The symbols move the units like this.
fj: z>fm, h>rt
nt: z>dg, h>pm
pp: z>zp, h>tz
jt: z>tg, h>qq
fb: z>ch, h>bt
hq: z>hg, h>hp
lg: z>fg, h>mr
cg: z>qn, h>ch
rh: z>qq, h>hm
qd: z>hf, h>dd
pn: z>jc, h>ms
fp: z>fz, h>ld
dt: z>dl, h>pn
th: z>zq, h>nf
bs: z>lc, h>th
jr: z>mc, h>zb
pb: z>md, h>pn
rt: z>tp, h>zp
jc: z>pp, h>rp
cn: z>hp, h>hp
cd: z>zc, h>bs
ds: z>hc, h>hc
hp: z>zs, h>fz
md: z>jm, h>jc
pm: z>cg, h>fb
mc: z>fp, h>ld
ff: z>fj, h>lj
hs: z>pn, h>cn
qq: z>qp, h>lc
rq: z>hm, h>hf
tq: z>hs, h>qd
hm: z>qf, h>qq
hc: z>th, h>qz
dl: z>lg, h>hs
ch: z>rf, h>pc
zc: z>ds, h>lc
tg: z>gd, h>dg
lc: z>hc, h>zq
zb: z>dt, h>lc
hf: z>zb, h>hg
bt: z>pc, h>ff
qf: z>rj, h>qp
zp: z>zs, h>bt
qn: z>fb, h>rf
hr: z>rq, h>qf
zs: z>pb, h>jm
tp: z>zj, h>zs
rp: z>tz, h>dl
rj: z>qz, h>jt
qp: z>jt, h>bb
ld: z>jr, h>qz
qm: z>bb, h>rq
hg: z>cd, h>rq
nz: z>rt, h>zj
nf: z>qm, h>hr
fz: z>tq, h>mr
fm: z>nz, h>tp
tz: z>dt, h>lg
zq: z>qz, h>qm
qz: z>nf, h>rh
dg: z>gd, h>cg
mr: z>pn, h>hp
ms: z>rp, h>dt
zj: z>zp, h>pb
fg: z>hs, h>dd
jm: z>pn, h>pp
dd: z>cn, h>lc
bb: z>nt, h>rh
lj: z>ff, h>rj
rf: z>nt, h>rq
gd: z>pm, h>qn
pc: z>ch, h>fj

In the rows, 26 means zero.

The rows follow the links: the fewer symbols apart two units are, the more alike their rows tend to be.

Each row, then its unit:
[ 32  23  16  23  27  38  20  24  22  31  14  25  33  27  35  25  28  38  18  23  25  16  16  28  33  37  26  18  29  14  20  24  29  17  18  32  17  42  29  17  23  25  36  21  17  16  30  33  21  32  26  28  33  20  23  25  16  26  40  24  28] -> th
[ 33  28  37  22  31  22  33  21  22  13  15  26  31  32  22  32  21  30  14  36  33  27  22  25  44  27   3  28  33  23  36  22  34  30  24  26  26  26  25  20  28  22  27  32  14  39  30  21  31  27  35  32  27  28  28  28  30  26  18  33  30] -> jr
[ 24  33  22  22  14  20  36  18  31  20  22  32  33  18  32  24  25  20  28  25  26  25  28  28  14  46  27  22  32  27  14  25  27  19  16  23  32  28  26  26  21  18  32  36  19  34  20  15  14  34  45  30  16  22  20  30  23  27  29  29  28] -> hr
[ 22  27  37  26  30  26  22  24  26  32  41  19   6  22  20  20  22  29  37  29  33  25  26  23  25  25  25  27  25  31  26  35  25  29  30  33  29  16  19  29  15  42  25  19  45  22  35  26  28  23  20  24  38  30  36  15  31  14  25  20  27] -> hs
[ 30  29  35  17  29  23  37  19  19  16  15  19  33  27  24  23  25  31  11  38  37  22  23  33  36  32   7  23  28  26  26  31  29  26  23  33  25  35  17  21  25  24  28  24  15  28  31  21  24  30  39  36  27  23  30  24  33  17  24  22  36] -> zb
[ 25  24  23  28  17  20  26  18  42  20  24  40  25  23  35  24  23  21  30  20  24  24  30  20  22  49  27  29  30  22  19  18  29  22  18  23  27  24  37  26  14  20  32  39  25  38  22  21  16  32  36  23  21  25  20  26  19  30  24  35  19] -> rh
[ 26  16  38  27  20  17  24  28  22  25  15  26  30  16  22  22  27  22  13  31  33  37  31  32  32  26  29  26  15  33  25  26  23  31  34  36  20  29  23  27  19  26  15  13  35  23  29  23  21  22  31  35  31  18  40  16  38  21  11  21  20] -> ms
[ 25  21  21  28  18  22  23  19  43  24  26  40  22  24  35  25  22  20  31  18  24  22  27  18  22  47  28  28  30  21  20  17  28  23  20  23  26  23  38  26  12  24  33  36  30  35  23  24  17  30  32  20  23  26  21  26  17  29  26  37  17] -> qq
[ 30  21  31  33  15  13  22  24  21  33   7  29  27  27  21  18  30  26  16  23  26  40  27  27  27  21  38  31  18  40  31  24  27  36  40  22  22  27  29  27  25  27  17  14  33  26  25  16  24  19  29  29  23  17  33  18  30  34  19  25  24] -> jm
[ 31  30  36  23  34  21  30  18  24  14  23  26  25  34  21  31  20  30  17  34  32  24  21  20  42  24   1  31  34  22  39  21  37  31  24  25  28  21  26  22  26  25  27  31  18  42  31  22  34  26  31  27  30  31  27  27  28  25  20  33  30] -> fp
[ 23  37  25  17  22  27  40  18  21  27  27  14  27  28  27  20  29  27  31  28  30  21  26  33  13  33  26  18  31  34  17  40  25  20  19  24  33  31  12  25  30  27  34  28  19  25  23  21  22  29  39  30  19  23  21  29  24  20  39  18  45] -> hg
[ 24  27  40  29  30  20  25  20  27  30  37  21   6  28  16  19  23  29  33  28  34  24  25  21  28  24  21  32  27  34  32  36  27  34  32  30  29  16  19  29  18  41  25  20  43  26  35  24  31  21  20  24  35  30  35  15  29  18  25  21  30] -> mr
[ 29  21  30  35  16  13  24  25  23  32   4  31  31  26  21  18  29  25  13  24  26  38  27  28  29  22  38  31  16  41  30  25  25  36  38  22  21  28  30  28  25  25  17  13  31  28  24  17  23  20  30  28  22  17  31  19  30  33  20  26  23] -> md
[ 35  36  16  38  21  22  23  31  15  37  18  34  27  35  24  26  35  31  29  18  18  29  16  23  23  14  38  29  34  35  30  24  30  36  34  11  31  23  29  33  36  26  25  31  28  28  24  17  34  25  21  19  17  23  20  32  18  40  33  29  27] -> tp
[ 23  18  24  31  21  22  19  25  45  22  33  40  20  23  34  28  20  17  34  18  22  25  32  15  24  41  29  33  27  18  25  15  26  24  23  23  24  20  40  27  14  23  29  36  32  36  23  30  22  28  25  18  26  29  23  25  21  30  20  37  13] -> jt
[ 23  17  39  26  26  21  24  28  25  27  28  23  19  15  21  21  24  24  21  31  35  33  31  29  31  26  26  26  17  30  23  30  23  30  33  39  24  23  20  28  17  33  19  14  39  19  31  26  23  23  26  32  35  24  41  14  37  15  13  19  20] -> dl
[ 30  26  19  21  31  40  20  24  19  34  19  18  32  29  33  23  29  39  21  25  26  15  17  31  29  33  28  18  29  19  20  31  27  18  21  31  20  42  26  16  26  29  33  19  17  13  30  32  22  30  26  28  32  21  24  24  18  23  41  21  34] -> bs
[ 26  26  23  26  16  18  28  22  39  20  30  41  27  16  34  26  24  19  31  21  26  25  30  21  19  47  27  25  31  22  15  19  28  23  20  24  31  21  32  29  15  20  32  42  30  36  22  19  17  33  37  25  20  26  22  30  20  26  20  34  16] -> qf
[ 16  18  25  23  31  28  24  24  44  22  33  18  22  36  25  29  20  19  32  23  20  28  42  21  24  17  33  35  13  27  38  20  19  25  24  27  16  25  38  22  30  27  22  20  20  28  18  41  29  15  18  18  27  33  22  25  27  32  26  30  27] -> dg
[ 17  22  22  20  35  34  30  37  28  19  37  17  35  27  26  35  25  17  29  31  21  31  39  32  22   7  30  25  16  25  30  25  15  22  24  30  23  26  24  27  41  21  19  24  14  20  18  39  31  20  18  27  23  34  25  36  36  24  21  21  28] -> fb
[ 35  33  18  38  19  22  24  30  18  37  15  33  29  35  23  24  34  31  26  18  19  29  16  27  24  14  38  31  31  35  33  26  30  35  35  12  31  25  30  32  35  25  24  28  31  29  25  17  32  23  21  19  14  22  21  31  20  41  32  28  26] -> zj

Each walk starts at a row. The symbols on each line, taken left to right, move it on to the next unit.
Each answer is a row, close to the row of the unit it stands for.
[ 26  29  20  20  14  23  34  16  33  23  18  28  35  24  35  23  27  24  24  26  26  23  27  30  18  47  26  21  30  27  16  25  27  16  16  24  28  36  28  21  20  20  34  33  14  31  19  22  13  32  44  30  19  21  18  28  20  28  33  29  32]
z z z z [ 16  18  25  23  31  29  25  26  42  22  32  17  23  37  26  30  20  19  30  24  19  27  42  22  25  16  32  36  13  26  39  19  17  25  25  25  17  24  36  21  33  26  21  19  19  28  16  42  28  15  17  17  27  34  25  27  28  32  27  29  28]
h h h [ 20  36  24  17  17  20  41  18  30  22  26  22  30  24  31  23  29  21  29  28  30  25  32  32  12  38  26  19  30  34  16  35  24  20  18  23  33  30  17  26  27  22  33  33  17  32  19  18  18  30  44  31  14  24  19  31  26  24  31  23  37]
[ 22  17  40  28  29  21  24  28  26  29  33  23  13  17  19  20  24  26  27  29  35  28  29  27  31  25  26  27  19  29  24  32  23  30  33  37  25  20  20  29  16  38  20  14  44  20  34  28  26  23  21  29  38  27  41  13  35  14  17  19  21]
h z h h [ 24  16  38  24  23  19  26  27  21  25  16  25  27  15  23  21  26  23  13  33  35  38  30  31  35  27  25  26  15  31  24  28  24  30  34  37  21  28  20  25  21  26  17  13  33  21  29  23  21  24  32  36  32  21  41  16  38  19  13  18  21]
h h z z [ 26  15  37  27  23  17  25  29  22  27  18  26  26  15  23  21  27  24  13  31  33  37  30  32  33  24  29  26  14  33  24  26  23  31  36  35  23  27  24  28  20  27  16  12  37  19  30  22  21  23  27  35  31  21  41  16  38  21  11  20  19]
[ 28  20  24  30  25  27  21  32  33  21  35  44  27  12  33  33  23  20  31  22  24  25  25  22  27  40  22  25  32  11  17  16  28  23  22  28  29  19  34  30  16  18  30  42  32  31  29  24  22  36  27  27  26  28  25  29  22  25  17  35   7]
h h z h [ 21  21  23  25  16  20  29  16  48  19  27  34  25  27  34  25  22  16  31  19  24  25  36  20  19  46  30  30  25  25  22  18  25  21  18  21  24  25  38  24  18  19  30  36  21  38  16  25  16  29  36  20  18  26  18  29  20  31  25  34  23]
z h z [ 16  21  24  19  34  32  27  28  37  20  34  15  30  34  25  32  23  19  29  28  21  29  42  27  22  11  33  30  13  27  36  24  16  23  24  26  19  28  31  23  37  25  20  19  15  23  17  41  29  17  19  21  25  33  23  30  32  29  25  25  30]
[ 22  25  35  26  32  27  22  24  28  33  43  19   7  22  21  21  24  30  36  27  32  22  26  22  25  26  23  27  25  28  25  35  25  29  30  34  29  19  19  28  15  41  27  20  44  20  37  29  29  25  17  25  38  32  34  16  29  14  27  20  27]
z h h z [ 33  32  22  39  17  18  24  24  18  38  15  31  23  36  19  20  33  31  26  17  23  32  17  24  23  15  39  32  29  40  34  28  28  37  37  12  29  24  27  31  33  28  24  23  35  30  25  17  32  21  23  19  17  21  24  26  22  39  32  27  28]
z z h [ 27  17  34  30  18  14  24  26  23  28   9  29  30  20  22  21  29  25  12  28  30  41  31  31  30  24  34  29  15  36  27  26  24  33  37  30  21  28  27  27  23  25  16  12  34  23  27  21  22  21  29  32  26  17  38  16  35  26  15  23  21]
[ 23  33  35  25  32  25  29  20  26  28  43  16   7  31  20  21  23  29  39  28  34  19  25  21  24  26  18  29  32  32  27  40  27  29  26  28  33  17  15  29  20  42  30  26  39  27  34  26  31  26  22  21  32  32  28  19  28  15  31  21  34]
h z [ 22  37  27  18  21  22  42  17  23  24  29  16  27  26  26  21  29  26  29  32  34  21  26  33  14  33  21  18  31  34  19  41  26  22  19  25  35  29  11  25  29  28  33  29  20  27  24  20  21  28  40  31  19  25  23  29  28  19  35  18  42]
z h h z [ 32  22  23  25  26  31  20  23  29  20  17  36  33  23  35  29  24  31  18  25  26  20  18  21  39  46  14  24  35  10  22  16  34  19  17  28  22  31  37  19  16  20  34  34  17  31  28  25  21  35  32  29  30  23  24  27  18  28  26  36  19]
[ 22  32  31  29  29  26  25  20  27  33  42  18   6  30  20  20  24  32  41  23  32  17  22  20  22  26  25  28  32  31  28  39  28  28  28  26  31  18  18  29  20  42  31  24  40  25  33  27  31  24  19  20  33  33  29  19  25  19  35  21  33]
z z h h [ 28  20  32  32  18  15  24  29  19  30   8  32  31  21  21  18  30  25  12  27  28  40  27  31  30  20  35  28  15  38  26  24  25  34  38  26  22  27  26  29  27  24  15  14  34  23  27  19  23  21  27  31  24  17  34  19  33  30  16  22  20]
z z z [ 33  27  24  37  15  15  23  24  20  37   7  31  26  32  20  18  31  28  19  20  23  36  22  26  25  18  41  33  22  42  33  26  28  36  39  17  26  25  29  28  29  27  20  19  33  29  25  15  28  19  26  22  18  18  28  23  25  37  25  27  25]
[ 18  27  23  18  33  33  31  36  25  20  36  16  38  23  24  36  30  19  28  34  22  30  37  34  20  10  30  22  20  25  28  27  18  22  24  28  28  28  22  27  43  20  20  27  17  19  20  37  28  23  20  30  22  32  24  36  35  25  22  21  29]
h h [ 33  33  18  32  31  32  24  44   9  29  34  35  35  19  27  36  34  26  31  24  18  29  15  30  21  11  31  22  33  21  21  25  28  29  29  21  37  20  23  35  37  18  24  39  30  19  28  22  33  31  18  28  21  28  23  39  27  30  24  27  17]
z z [ 35  36  17  39  22  24  23  32  15  37  19  36  30  34  23  28  35  31  29  18  18  27  15  25  22  14  36  28  33  31  29  26  30  34  33  11  32  24  28  33  38  24  26  32  31  29  25  19  34  26  20  19  15  23  20  33  18  38  32  29  24]
[ 26  28  22  26  35  34  26  46  14  24  36  30  39  14  27  40  32  21  30  32  21  31  26  34  23  10  29  21  25  20  22  25  22  25  28  30  32  23  21  35  39  18  20  35  26  16  26  30  32  29  17  30  24  29  27  38  33  25  17  23  18]
h h [ 29  25  24  29  32  32  22  42  20  23  39  39  31   9  32  38  27  23  31  29  23  25  22  28  27  26  23  22  31  13  15  20  27  26  26  32  33  19  26  33  25  21  25  40  33  20  30  25  26  36  20  30  28  30  28  34  28  20  15  29   9]
z z h [ 34  34  17  38  21  25  24  36  12  36  21  36  31  30  24  29  35  30  29  19  18  29  16  27  22  12  36  28  34  30  29  25  30  32  33  12  33  22  28  34  39  21  25  33  29  26  25  19  34  26  21  21  16  24  19  35  19  37  31  29  24]
[ 24  22  24  29  17  20  26  19  43  21  30  41  21  21  33  26  22  17  33  19  22  25  30  17  20  45  29  30  29  22  21  17  28  23  21  23  26  19  38  27  12  22  29  38  29  38  20  22  18  31  32  21  22  27  22  26  21  30  23  37  15]
z h h [ 31  23  20  22  31  40  21  24  22  34  20  23  26  28  35  22  26  38  24  23  26  14  18  28  34  39  23  20  30  16  20  29  28  18  19  34  16  39  29  18  21  31  37  20  20  14  33  33  24  33  25  26  38  22  23  22  16  24  41  24  31]
h z h h [ 24  27  23  25  15  18  31  17  40  21  28  37  26  20  32  24  24  19  32  22  26  25  30  22  16  47  28  25  32  26  16  21  27  21  19  22  31  24  31  28  17  20  31  40  26  37  21  18  16  33  39  26  18  26  20  28  21  29  24  33  21]
[ 31  21  19  25  32  41  14  28  23  33  17  25  29  27  35  25  26  39  19  24  23  16  16  26  37  32  26  20  27  13  23  23  29  19  22  32  16  39  32  16  23  29  33  19  20  15  31  35  25  31  21  27  38  20  26  22  17  28  37  26  27]
z z z z [ 29  27  20  21  19  29  30  21  29  22  14  31  35  22  36  23  28  28  19  24  27  20  22  30  26  48  24  18  31  20  14  23  29  16  16  26  23  37  29  20  20  17  36  32  15  28  23  24  16  35  40  31  21  18  19  28  18  28  32  29  29]
z z z h [ 17  19  23  21  33  31  27  26  39  20  34  16  28  35  24  31  22  18  30  27  20  29  44  25  22  13  33  32  11  27  36  22  17  23  25  27  19  26  33  23  36  23  19  19  16  24  18  42  28  16  18  20  26  34  24  30  30  31  26  25  31]
